Below are the code and all the weights of a small trained network. Each question names an input and a class and asks about switching units off, where a switched-off unit gives its printed mean instead of its output.

import numpy as np


def w(rows, s, z=0):
    codes = np.array(rows[::2]) - 128.0
    scale = np.full(codes.shape[1], s)
    scale[-1] = z or s
    return codes * scale


def f(y):
    return np.maximum(y, 0)


def log_softmax(a):
    a = a - a.max(-1, keepdims=True)
    return a - np.log(np.exp(a).sum(-1, keepdims=True))


def net(x, mask):
    res = np.array(x, float).reshape(1, 7) / 4 @ E
    y = f(res @ A[0][:, :-1].T + A[0][:, -1])
    res = res + np.where(mask, y, B[0][:, -1]) @ B[0][:, :-1]
    return log_softmax(res[-1] @ U[:, :-1].T + U[:, -1])


A, B = {}, {}
E = w([
[70,165,75,193,65],'x0',
[28,39,58,14,121],'x1',
[187,101,1,155,161],'x2',
[181,124,144,143,17],'x3',
[50,197,121,49,159],'x4',
[116,189,148,61,114],'x5',
[45,82,234,152,161],'x6',
],0.0063)
A[0] = w([
[130,125,119,145,99,109],'N1',
[91,236,166,133,111,213],'N2',
[20,198,132,2,146,198],'N3',
[129,86,137,107,92,131],'N4',
[96,81,190,182,2,170],'N5',
[91,96,91,192,74,160],'N6',
[121,139,93,72,171,103],'N7',
[23,121,150,146,91,255],'N8',
[174,84,135,189,64,158],'N9',
[42,88,97,193,88,144],'N10',
[66,177,137,151,108,83],'N11',
[78,85,125,195,145,199],'N12',
[122,81,141,21,175,106],'N13',
[113,110,174,196,164,189],'N14',
[142,97,148,190,68,146],'N15',
[225,150,98,167,160,228],'N16',
[122,177,29,123,200,226],'N17',
[237,123,142,141,60,203],'N18',
[81,84,82,164,144,93],'N19',
[71,154,216,74,162,238],'N20',
[79,150,165,117,119,186],'N21',
[169,115,74,99,156,219],'N22',
[219,187,127,119,203,241],'N23',
],0.0099,0.0035)
B[0] = w([
[175,194,65,76,155,140],'N1',
[55,173,225,99,76,193],'N2',
[52,68,154,127,80,246],'N3',
[132,94,121,108,121,148],'N4',
[87,144,84,117,211,194],'N5',
[145,175,44,152,202,167],'N6',
[124,71,118,162,74,165],'N7',
[76,94,95,173,172,203],'N8',
[182,198,84,71,151,183],'N9',
[107,201,45,230,170,173],'N10',
[68,139,191,139,155,155],'N11',
[117,149,94,150,225,170],'N12',
[150,13,135,103,108,191],'N13',
[123,112,152,113,234,173],'N14',
[150,185,72,23,180,173],'N15',
[144,239,180,129,9,206],'N16',
[134,129,119,167,30,198],'N17',
[151,220,119,89,77,203],'N18',
[77,116,85,137,155,158],'N19',
[109,81,214,25,100,219],'N20',
[64,83,216,100,111,175],'N21',
[125,119,131,115,6,177],'N22',
[148,134,254,184,46,200],'N23',
],0.0064,0.012)
U = w([
[112,39,142,69,108,46],'0',
[49,181,42,254,224,5],'1',
[64,136,198,137,132,106],'2',
[184,84,223,82,214,98],'3',
[147,215,71,131,176,93],'4',
[150,183,175,160,51,184],'5',
],0.0081,0.0034)

Each question gives the input, the list of numbers given to net, and the class t.
The units are the neurons (one row each of A and B). Each row of codes is followed by its name. A weight is (code - 128) times the scale printed after its matrix; where a second scale follows, it is the last column's (A, B and U).
mask holds one flag per neuron, in row order. A switched-off neuron (its flag False) gives its mean, the last column of its row in B, instead of its output. The means were averaged over made-up inputs and are rounded, as every weight is.
A unit's drop is (log p(t) with every unit on - log p(t) with that unit switched off) / (log p(t) with every unit on - log p(t) with every unit switched off).
The circuit of an input: a set's keep is (log p(t) with only the set's units on - log p(t) with every unit switched off) / (log p(t) with every unit on - log p(t) with every unit switched off). Starting from the 12 units with the biggest drops (on a tie, the unit counted first), units are removed one at a time, each time the one whose removal leaves the highest keep (on an exact tie, the one counted first), for as long as the keep stays at least 0.8.
units of the circuit, in order: the units of the circuit, biggest drop first
top k neurons: the k neurons with the biggest drops, biggest first
drop of u: that unit's drop, to one decimal
input [-1,-6,-6,1,-5,-7,4], class 3: units of the circuit, in order : (N14)
input [-3,7,-8,8,1,7,5], class 0: units of the circuit, in order : (N13; N20)
input [6,-8,-7,7,-5,5,5], class 4: units of the circuit, in order : (N5; N15; N9)
input [-3,0,3,-5,7,8,7], class 0: units of the circuit, in order : (N13; N20; N3)
input [-3,7,-7,-1,6,-8,4], class 0: units of the circuit, in order : (N13; N20)
input [7,8,3,-7,8,2,-3], class 0: units of the circuit, in order : (N3; N13)
input [-7,-7,-1,4,-3,3,6], class 3: top 2 neurons : (N14; N17)
input [0,4,5,-2,1,-8,6], class 1: drop of N12 : 0.0
input [6,7,4,7,7,-6,-8], class 1: drop of N10 : 0.2
input [8,1,7,7,4,-3,-1], class 4: drop of N8 : 0.1
input [3,5,2,6,-1,6,-1], class 4: top 2 neurons : (N20; N23)
